Below are the code and all the weights of a small trained network. Each question names an input and a class and asks about switching units off, where a switched-off unit gives its printed mean instead of its output.

import numpy as np


def w(rows, s, z=0):
    codes = np.array(rows[::2]) - 128.0
    scale = np.full(codes.shape[1], s)
    scale[-1] = z or s
    return codes * scale


def f(y):
    return np.maximum(y, 0)


def log_softmax(a):
    a = a - a.max(-1, keepdims=True)
    return a - np.log(np.exp(a).sum(-1, keepdims=True))


def net(x, mask):
    res = np.array(x, float).reshape(1, 8) / 4 @ E
    y = f(res @ A[0][:, :-1].T + A[0][:, -1])
    res = res + np.where(mask, y, B[0][:, -1]) @ B[0][:, :-1]
    return log_softmax(res[-1] @ U[:, :-1].T + U[:, -1])


A, B = {}, {}
E = w([
[176,81,115,186,37,52,164],'x0',
[94,162,124,8,109,49,167],'x1',
[53,87,97,151,217,94,108],'x2',
[82,216,161,234,143,63,98],'x3',
[15,143,58,136,106,152,193],'x4',
[101,131,101,108,151,102,1],'x5',
[43,54,219,58,141,96,71],'x6',
[57,110,64,131,35,154,43],'x7',
],0.0076)
A[0] = w([
[114,107,167,153,238,176,42,223],'N1',
[172,156,95,166,90,141,151,158],'N2',
[203,146,111,162,101,174,151,151],'N3',
[152,150,158,113,118,131,119,224],'N4',
[177,194,155,143,101,130,116,196],'N5',
[150,34,139,63,148,199,205,139],'N6',
[148,98,152,81,112,175,166,185],'N7',
[164,137,110,172,102,143,135,214],'N8',
[90,123,56,113,92,120,114,71],'N9',
[91,120,136,143,122,115,124,16],'N10',
[89,136,160,109,93,125,104,99],'N11',
[93,132,111,142,104,171,165,200],'N12',
[70,166,111,151,130,174,156,210],'N13',
[158,81,111,128,107,91,92,216],'N14',
[113,157,118,141,107,69,216,2],'N15',
[152,102,146,145,77,145,8,207],'N16',
[113,152,141,144,189,97,178,127],'N17',
[157,82,128,100,92,113,180,119],'N18',
[112,162,142,135,187,100,202,139],'N19',
[125,130,130,116,218,157,76,220],'N20',
[126,203,81,27,116,149,90,114],'N21',
[68,148,97,67,139,110,128,99],'N22',
[66,174,125,161,132,241,150,189],'N23',
[120,68,153,202,135,118,154,123],'N24',
[121,164,159,76,132,172,126,169],'N25',
[108,127,98,150,169,169,141,117],'N26',
[174,145,231,134,165,139,145,155],'N27',
[216,149,71,150,107,179,154,169],'N28',
[124,142,157,153,150,84,166,125],'N29',
[89,137,133,136,107,162,132,103],'N30',
[116,125,135,89,158,132,144,212],'N31',
[83,94,133,129,167,100,106,51],'N32',
[120,167,136,83,158,119,124,219],'N33',
[123,79,142,90,136,167,155,186],'N34',
[89,157,115,147,130,182,133,225],'N35',
],0.014,0.0033)
B[0] = w([
[96,69,155,56,158,135,122,250],'N1',
[102,175,87,93,137,176,175,200],'N2',
[115,190,137,146,163,162,174,212],'N3',
[151,140,126,145,105,109,161,168],'N4',
[116,154,107,116,123,117,157,191],'N5',
[97,80,156,159,175,223,197,234],'N6',
[128,108,161,181,152,157,180,194],'N7',
[112,150,88,82,136,133,170,191],'N8',
[180,124,188,141,128,109,149,179],'N9',
[136,166,103,136,120,168,117,142],'N10',
[154,126,114,128,123,128,146,163],'N11',
[131,153,111,151,118,156,174,181],'N12',
[130,138,81,144,82,124,152,188],'N13',
[99,128,126,136,98,104,203,183],'N14',
[128,91,134,105,163,110,151,179],'N15',
[93,116,128,52,96,58,189,221],'N16',
[141,79,98,87,130,107,120,178],'N17',
[99,91,147,195,155,159,186,185],'N18',
[132,71,107,48,118,60,114,186],'N19',
[97,54,144,58,175,167,125,219],'N20',
[255,140,149,125,111,87,92,205],'N21',
[156,114,124,159,137,139,109,186],'N22',
[100,129,71,196,37,130,173,204],'N23',
[153,168,146,105,106,103,136,178],'N24',
[165,133,133,147,116,119,106,179],'N25',
[101,105,105,121,90,146,133,168],'N26',
[232,186,209,145,99,105,120,206],'N27',
[114,174,98,149,139,188,187,226],'N28',
[152,101,124,99,141,102,146,167],'N29',
[124,166,95,133,118,131,153,154],'N30',
[166,75,124,156,106,134,114,175],'N31',
[122,145,92,109,159,159,145,174],'N32',
[166,85,122,129,139,92,109,180],'N33',
[125,55,159,149,135,150,138,187],'N34',
[136,140,40,180,68,130,141,179],'N35',
],0.0095,0.015)
U = w([
[165,114,167,186,123,166,146,107],'0',
[154,119,120,97,73,26,125,213],'1',
[14,103,109,115,168,187,160,190],'2',
[131,253,111,159,116,162,162,145],'3',
[177,139,165,77,192,129,140,120],'4',
[77,108,147,131,137,108,159,3],'5',
[80,139,189,97,146,116,121,63],'6',
[166,109,134,120,168,139,37,83],'7',
],0.014,0.0035)

Each question gives the input, the list of numbers given to net, and the class t.
The units are the neurons (one row each of A and B). Each row of codes is followed by its name. A weight is (code - 128) times the scale printed after its matrix; where a second scale follows, it is the last column's (A, B and U).
mask holds one flag per neuron, in row order. A switched-off neuron (its flag False) gives its mean, the last column of its row in B, instead of its output. The means were averaged over made-up inputs and are rounded, as every weight is.
A unit's drop is (log p(t) with every unit on - log p(t) with that unit switched off) / (log p(t) with every unit on - log p(t) with every unit switched off).
The circuit of an input: a set's keep is (log p(t) with only the set's units on - log p(t) with every unit switched off) / (log p(t) with every unit on - log p(t) with every unit switched off). Starting from the 12 units with the biggest drops (on a tie, the unit counted first), units are removed one at a time, each time the one whose removal leaves the highest keep (on an exact tie, the one counted first), for as long as the keep stays at least 0.8.
circuit, biggest first: the units of the circuit, biggest drop first
most important unit: the unit with the biggest drop
k most important neurons: the k neurons with the biggest drops, biggest first
drop of u: that unit's drop, to one decimal
input [8,-6,6,2,-5,6,-3,6], class 1: circuit, biggest first	N16
input [5,-4,1,7,-4,5,-3,-8], class 4: circuit, biggest first	N23; N35
input [-5,-4,-8,-8,-2,3,-5,-8], class 0: 3 most important neurons	N6; N7; N34
input [-1,6,-5,5,-7,-8,-2,0], class 3: 3 most important neurons	N1; N20; N5
input [-3,1,-3,-3,-4,0,4,5], class 4: 4 most important neurons	N23; N35; N19; N13
input [-2,-1,2,5,-5,-6,8,1], class 4: circuit, biggest first	N23; N27
input [-7,2,3,-8,1,-8,-6,5], class 0: circuit, biggest first	N21; N6; N1; N20
input [2,-5,8,-6,-7,7,6,-3], class 2: 2 most important neurons	N21; N20
input [8,8,8,-4,5,5,2,-4], class 5: 3 most important neurons	N18; N27; N21
input [-8,-7,-6,-5,-4,-2,7,-4], class 0: 4 most important neurons	N27; N6; N7; N34
input [-5,-1,4,5,-8,-2,7,4], class 4: 3 most important neurons	N27; N23; N32
input [5,2,0,5,-1,-4,-5,-8], class 4: 2 most important neurons	N19; N15
input [-3,-6,-3,0,-8,-1,3,4], class 6: 3 most important neurons	N21; N16; N1
input [-7,-5,5,1,-1,-5,4,-7], class 4: circuit, biggest first	N27
input [-1,8,7,-3,1,3,-3,-3], class 4: 2 most important neurons	N23; N16
input [-8,5,7,-3,4,-1,7,5], class 7: 2 most important neurons	N21; N22
input [-6,0,-3,-5,1,7,6,2], class 4: 2 most important neurons	N21; N16
input [-3,-1,0,2,0,8,6,4], class 4: 2 most important neurons	N20; N1
input [-2,-4,7,6,-3,0,-8,3], class 2: 2 most important neurons	N1; N27
input [6,3,8,8,7,-8,-4,5], class 1: most important unit	N19
input [4,5,-4,2,2,-2,0,2], class 3: 3 most important neurons	N1; N20; N16
input [4,5,5,-8,-5,-3,-2,-8], class 0: drop of N27	0.1
input [-1,7,-3,2,7,-3,1,6], class 3: drop of N17	0.3
input [7,-5,6,6,-5,-4,5,-8], class 1: drop of N6	0.2
input [-7,-8,7,2,-2,-5,4,-8], class 4: drop of N10	0.0
